Below is a small trained network, with its code and all its weights. Each question gives an input and a class and asks what happens when units are switched off, that is, made to give their printed mean instead of their output.

import numpy as np


def w(rows, s, z=0):
    codes = np.array(rows[::2]) - 128.0
    scale = np.full(codes.shape[1], s)
    scale[-1] = z or s
    return codes * scale


def norm(h):
    return h / np.sqrt((h * h).mean(-1, keepdims=True) + 1e-5)


def f(y):
    return np.maximum(y, 0)


def log_softmax(a):
    a = a - a.max(-1, keepdims=True)
    return a - np.log(np.exp(a).sum(-1, keepdims=True))


def net(x, mask):
    res = np.array(x, float).reshape(1, 6) / 4 @ E
    u = 0
    for l in range(4):
        y = f(norm(res) @ A[l][:, :-1].T + A[l][:, -1])
        res = res + np.where(mask[u : u + 6], y, B[l][:, -1]) @ B[l][:, :-1]
        u += 6
    return log_softmax(norm(res)[-1] @ U[:, :-1].T + U[:, -1])


A, B = {}, {}
E = w([
[86,33,91,133,191],'x0',
[130,129,126,127,130],'x1',
[146,67,135,253,113],'x2',
[22,142,28,116,72],'x3',
[134,129,119,130,136],'x4',
[125,127,131,128,126],'x5',
],0.0056)
A[0] = w([
[144,124,181,17,183,190],'0.n0',
[92,95,249,65,147,114],'0.n1',
[119,209,118,148,63,59],'0.n2',
[100,92,85,228,30,2],'0.n3',
[127,151,203,63,161,144],'0.n4',
[84,93,253,163,115,241],'0.n5',
],0.0055,0.0017)
B[0] = w([
[203,85,49,111,80,255],'0.n0',
[186,91,65,105,157,196],'0.n1',
[69,156,106,123,98,191],'0.n2',
[210,96,75,130,70,193],'0.n3',
[134,155,3,208,102,214],'0.n4',
[96,145,88,168,146,214],'0.n5',
],0.0061,0.0037)
A[1] = w([
[82,78,139,146,35,187],'1.n0',
[112,194,176,152,136,148],'1.n1',
[52,139,37,85,125,77],'1.n2',
[169,120,137,254,120,7],'1.n3',
[138,102,182,197,107,180],'1.n4',
[125,42,124,96,134,225],'1.n5',
],0.0071,0.0013)
B[1] = w([
[156,152,82,117,154,189],'1.n0',
[117,73,207,86,165,146],'1.n1',
[135,184,228,67,141,253],'1.n2',
[111,127,231,58,123,219],'1.n3',
[81,140,199,64,145,182],'1.n4',
[31,77,3,102,187,192],'1.n5',
],0.0068,0.005)
A[2] = w([
[125,178,116,92,54,229],'2.n0',
[228,117,96,184,2,43],'2.n1',
[69,94,165,173,236,88],'2.n2',
[147,112,96,144,112,167],'2.n3',
[38,122,66,219,69,166],'2.n4',
[125,119,122,183,60,253],'2.n5',
],0.0072,0.0041)
B[2] = w([
[133,127,167,196,169,255],'2.n0',
[144,241,106,229,80,168],'2.n1',
[112,227,125,245,73,164],'2.n2',
[205,152,93,104,66,161],'2.n3',
[253,110,100,79,130,165],'2.n4',
[205,124,116,19,249,178],'2.n5',
],0.0067,0.006)
A[3] = w([
[115,156,189,99,104,231],'3.n0',
[169,179,164,117,92,146],'3.n1',
[150,142,174,88,70,122],'3.n2',
[40,93,149,254,118,7],'3.n3',
[137,172,86,31,70,103],'3.n4',
[105,100,178,205,141,187],'3.n5',
],0.0079,0.002)
B[3] = w([
[96,1,99,102,134,226],'3.n0',
[77,197,88,125,38,238],'3.n1',
[181,83,170,164,56,188],'3.n2',
[92,229,100,236,253,154],'3.n3',
[93,96,179,190,137,254],'3.n4',
[149,90,137,222,164,178],'3.n5',
],0.0072,0.0046)
U = w([
[212,227,73,149,72,226],'0',
[183,41,4,75,178,213],'1',
[31,196,150,90,45,3],'2',
[23,107,87,47,197,82],'3',
[160,69,205,142,87,155],'4',
[114,107,108,223,217,13],'5',
],0.017,0.0022)

Each question gives the input, the list of numbers given to net, and the class t.
The units are the neurons (one row each of A and B). Each row of codes is followed by its name. A weight is (code - 128) times the scale printed after its matrix; where a second scale follows, it is the last column's (A, B and U).
mask holds one flag per neuron, layer by layer. A switched-off neuron (its flag False) gives its mean, the last column of its row in B, instead of its output. The means were averaged over made-up inputs and are rounded, as every weight is.
A unit's drop is (log p(t) with every unit on - log p(t) with that unit switched off) / (log p(t) with every unit on - log p(t) with every unit switched off).
The circuit of an input: a set's keep is (log p(t) with only the set's units on - log p(t) with every unit switched off) / (log p(t) with every unit on - log p(t) with every unit switched off). Starting from the 12 units with the biggest drops (on a tie, the unit counted first), units are removed one at a time, each time the one whose removal leaves the highest keep (on an exact tie, the one counted first), for as long as the keep stays at least 0.8.
units of the circuit, in order: the units of the circuit, biggest drop first
top k neurons: the k neurons with the biggest drops, biggest first
k most important neurons of layer l: the k neurons of layer l with the biggest drops, biggest first
drop of u: that unit's drop, to one decimal
input [7,0,8,3,3,4], class 1: most important neuron of layer 2 : [2.n4]
input [-3,-1,1,6,-3,8], class 0: top 4 neurons : [0.n3 1.n3 1.n4 2.n4]
input [0,-2,-2,-8,5,8], class 0: units of the circuit, in order : [0.n4 3.n0 0.n0]
input [5,1,0,2,3,-8], class 3: top 2 neurons : [1.n5 1.n2]
input [0,5,-5,4,8,7], class 2: top 3 neurons : [1.n2 1.n5 2.n5]
input [-2,1,4,0,-1,-8], class 4: top 4 neurons : [1.n3 0.n0 0.n4 1.n4]
input [-1,8,7,8,-1,3], class 0: units of the circuit, in order : [0.n3 2.n1]
input [6,3,-8,0,-7,-2], class 1: 2 most important neurons of layer 0 : [0.n0 0.n1]
input [-1,7,-1,1,-1,-6], class 2: top 2 neurons : [1.n2 3.n1]
input [-8,6,4,0,-6,3], class 4: top 2 neurons : [0.n0 1.n1]
input [0,5,3,5,8,-5], class 0: top 2 neurons : [2.n1 3.n0]
input [1,6,-2,-7,-1,0], class 1: top 2 neurons : [0.n1 2.n2]
input [2,7,0,3,7,8], class 3: top 2 neurons : [1.n2 0.n0]
input [-1,-5,7,0,3,-4], class 4: units of the circuit, in order : [1.n3]
input [1,-4,6,5,-4,-8], class 1: top 2 neurons : [2.n5 0.n4]
input [1,8,4,6,-2,-5], class 1: top 2 neurons : [2.n5 0.n4]
input [-8,8,-5,2,-2,-1], class 2: 2 most important neurons of layer 0 : [0.n3 0.n2]
input [-2,4,3,-2,7,-4], class 4: drop of 1.n3 : 0.4
input [3,2,8,6,8,-5], class 1: drop of 0.n0 : 0.0
input [-2,-6,4,7,-8,-3], class 0: drop of 2.n1 : 0.1
